Below are the code and all the weights of a small trained network. Each question names an input and a class and asks about switching units off, where a switched-off unit gives its printed mean instead of its output.

import numpy as np


def w(rows, s, z=0):
    codes = np.array(rows[::2]) - 128.0
    scale = np.full(codes.shape[1], s)
    scale[-1] = z or s
    return codes * scale


def norm(h):
    return h / np.sqrt((h * h).mean(-1, keepdims=True) + 1e-5)


def f(y):
    return np.maximum(y, 0)


def log_softmax(a):
    a = a - a.max(-1, keepdims=True)
    return a - np.log(np.exp(a).sum(-1, keepdims=True))


def net(x, mask):
    res = np.array(x, float).reshape(1, 4) / 4 @ E
    u = 0
    for l in range(3):
        y = f(norm(res) @ A[l][:, :-1].T + A[l][:, -1])
        res = res + np.where(mask[u : u + 10], y, B[l][:, -1]) @ B[l][:, :-1]
        u += 10
    return log_softmax(norm(res)[-1] @ U[:, :-1].T + U[:, -1])


A, B = {}, {}
E = w([
[34,157,223,152,68,88,188,110,129],'x0',
[150,184,157,90,109,163,110,3,243],'x1',
[170,147,215,21,167,140,188,105,66],'x2',
[138,132,131,146,115,146,139,131,123],'x3',
],0.0032)
A[0] = w([
[111,94,108,137,90,72,175,101,158,66],'L0N0',
[82,92,202,164,79,100,109,131,160,143],'L0N1',
[133,123,112,89,150,120,69,92,159,176],'L0N2',
[132,143,169,44,144,197,148,96,29,197],'L0N3',
[85,189,110,111,106,215,94,108,223,111],'L0N4',
[172,151,95,63,229,158,170,205,131,47],'L0N5',
[146,120,149,102,196,111,211,150,4,98],'L0N6',
[84,92,226,175,69,64,144,112,162,247],'L0N7',
[55,89,125,56,185,185,103,81,168,129],'L0N8',
[71,46,69,126,94,22,124,221,116,152],'L0N9',
],0.0034,0.0011)
B[0] = w([
[153,117,165,172,220,145,153,100,155,153],'L0N0',
[130,128,87,115,178,140,200,169,131,195],'L0N1',
[180,82,172,166,38,171,128,155,123,192],'L0N2',
[171,148,168,74,152,57,72,145,128,249],'L0N3',
[135,63,139,119,130,95,140,120,155,220],'L0N4',
[187,118,122,128,156,109,80,151,108,209],'L0N5',
[131,68,153,156,55,15,91,164,253,239],'L0N6',
[131,148,52,173,158,108,195,194,110,238],'L0N7',
[129,152,163,175,130,169,180,128,136,183],'L0N8',
[141,154,169,162,79,213,201,100,47,254],'L0N9',
],0.0042,0.0032)
A[1] = w([
[157,135,139,99,206,55,197,127,122,226],'L1N0',
[57,125,48,210,104,146,50,230,38,91],'L1N1',
[172,69,18,92,115,187,85,164,198,194],'L1N2',
[65,252,140,138,95,137,159,59,152,254],'L1N3',
[104,188,152,42,106,73,115,109,100,30],'L1N4',
[219,35,214,150,121,168,121,182,101,233],'L1N5',
[162,174,200,70,165,116,128,132,136,97],'L1N6',
[163,215,106,48,166,100,163,66,207,148],'L1N7',
[105,26,64,185,109,249,70,111,92,100],'L1N8',
[129,156,85,150,156,195,157,56,188,137],'L1N9',
],0.0036,0.00067)
B[1] = w([
[136,133,143,146,43,177,70,180,161,207],'L1N0',
[200,146,170,108,210,197,115,48,83,239],'L1N1',
[116,171,210,41,59,58,179,135,159,220],'L1N2',
[90,126,85,131,158,98,127,217,28,184],'L1N3',
[53,167,82,195,120,206,193,126,148,160],'L1N4',
[113,125,43,62,148,133,87,94,153,252],'L1N5',
[118,140,94,204,169,198,189,73,2,198],'L1N6',
[131,105,97,214,150,189,160,157,61,207],'L1N7',
[116,186,204,58,122,148,114,82,146,209],'L1N8',
[100,104,81,89,123,48,62,201,159,183],'L1N9',
],0.0036,0.0039)
A[2] = w([
[51,148,206,166,189,169,165,72,83,78],'L2N0',
[129,79,115,169,67,100,107,132,111,92],'L2N1',
[78,115,190,185,103,81,172,201,67,123],'L2N2',
[137,132,105,70,139,167,51,79,228,65],'L2N3',
[118,119,33,118,135,150,84,126,176,209],'L2N4',
[195,126,81,88,161,254,53,11,62,5],'L2N5',
[87,95,103,136,145,133,156,89,80,30],'L2N6',
[206,112,86,33,178,93,64,135,132,70],'L2N7',
[8,184,117,177,116,83,196,150,175,18],'L2N8',
[162,178,152,106,158,187,182,107,97,158],'L2N9',
],0.0044,0.0015)
B[2] = w([
[222,184,70,177,103,118,203,231,161,191],'L2N0',
[111,148,107,156,219,148,118,112,131,148],'L2N1',
[137,189,158,56,93,152,130,72,203,232],'L2N2',
[101,183,184,99,113,92,151,166,101,194],'L2N3',
[106,143,131,81,102,88,254,151,107,169],'L2N4',
[18,84,204,81,195,121,39,36,140,253],'L2N5',
[109,197,113,129,127,197,154,121,138,145],'L2N6',
[153,117,95,236,118,162,136,154,115,237],'L2N7',
[129,36,92,133,162,102,36,80,78,203],'L2N8',
[70,110,82,158,121,213,113,115,70,214],'L2N9',
],0.0052,0.0049)
U = w([
[77,105,187,78,212,204,37,27,58,119],'0',
[127,178,209,26,53,36,173,134,194,205],'1',
[119,211,82,169,113,204,239,121,82,178],'2',
[78,45,14,149,149,34,144,90,164,8],'3',
[255,70,113,125,149,76,69,192,94,78],'4',
],0.008,0.0014)

Each question gives the input, the list of numbers given to net, and the class t.
The units are the neurons (one row each of A and B). Each row of codes is followed by its name. A weight is (code - 128) times the scale printed after its matrix; where a second scale follows, it is the last column's (A, B and U).
mask holds one flag per neuron, layer by layer. A switched-off neuron (its flag False) gives its mean, the last column of its row in B, instead of its output. The means were averaged over made-up inputs and are rounded, as every weight is.
A unit's drop is (log p(t) with every unit on - log p(t) with that unit switched off) / (log p(t) with every unit on - log p(t) with every unit switched off).
The circuit of an input: a set's keep is (log p(t) with only the set's units on - log p(t) with every unit switched off) / (log p(t) with every unit on - log p(t) with every unit switched off). Starting from the 12 units with the biggest drops (on a tie, the unit counted first), units are removed one at a time, each time the one whose removal leaves the highest keep (on an exact tie, the one counted first), for as long as the keep stays at least 0.8.
circuit, biggest first: the units of the circuit, biggest drop first
top k neurons: the k neurons with the biggest drops, biggest first
k most important neurons of layer l: the k neurons of layer l with the biggest drops, biggest first
input [1,0,-1,2], class 2: circuit, biggest first -> L2N5
input [0,-4,1,-4], class 4: top 3 neurons -> L0N6; L1N5; L2N5
input [8,1,8,-6], class 2: 3 most important neurons of layer 1 -> L1N6; L1N4; L1N2
input [2,6,0,-7], class 3: top 3 neurons -> L1N9; L1N1; L2N8
input [7,3,0,-6], class 3: top 4 neurons -> L2N8; L0N7; L0N9; L1N1
input [-5,0,8,6], class 4: circuit, biggest first -> L0N6; L2N7
input [-1,-8,7,-7], class 4: 2 most important neurons of layer 0 -> L0N6; L0N5
input [7,1,-5,1], class 3: 2 most important neurons of layer 1 -> L1N6; L1N7
input [5,-4,5,8], class 1: top 2 neurons -> L0N6; L2N2
input [4,2,-1,-6], class 3: top 2 neurons -> L2N8; L2N5
input [0,-3,-6,-1], class 0: top 2 neurons -> L1N1; L2N5
input [4,1,1,-3], class 2: top 3 neurons -> L0N6; L2N5; L1N5
input [0,6,-1,2], class 1: 3 most important neurons of layer 1 -> L1N6; L1N9; L1N4
input [2,-5,6,-5], class 1: circuit, biggest first -> L0N6
input [8,5,0,2], class 3: 2 most important neurons of layer 1 -> L1N1; L1N9
input [8,-8,1,3], class 1: 2 most important neurons of layer 1 -> L1N6; L1N7
input [2,5,0,-1], class 3: 2 most important neurons of layer 1 -> L1N9; L1N1
input [-5,0,-5,-1], class 0: top 3 neurons -> L1N1; L0N6; L2N5
input [0,1,-7,-2], class 1: 2 most important neurons of layer 1 -> L1N6; L1N8
input [1,0,-5,-6], class 2: 2 most important neurons of layer 1 -> L1N5; L1N1
input [0,-4,8,0], class 4: 2 most important neurons of layer 1 -> L1N2; L1N5
input [2,-4,-3,-4], class 2: top neuron -> L2N0
input [-6,1,-8,6], class 1: 2 most important neurons of layer 1 -> L1N2; L1N6
input [0,7,-2,-3], class 1: top 2 neurons -> L0N4; L0N2
input [4,7,1,8], class 2: 2 most important neurons of layer 1 -> L1N7; L1N5
input [2,1,5,-4], class 2: 2 most important neurons of layer 1 -> L1N6; L1N4
input [-8,2,-5,-2], class 1: top neuron -> L1N2
input [6,5,0,1], class 3: 2 most important neurons of layer 2 -> L2N8; L2N5
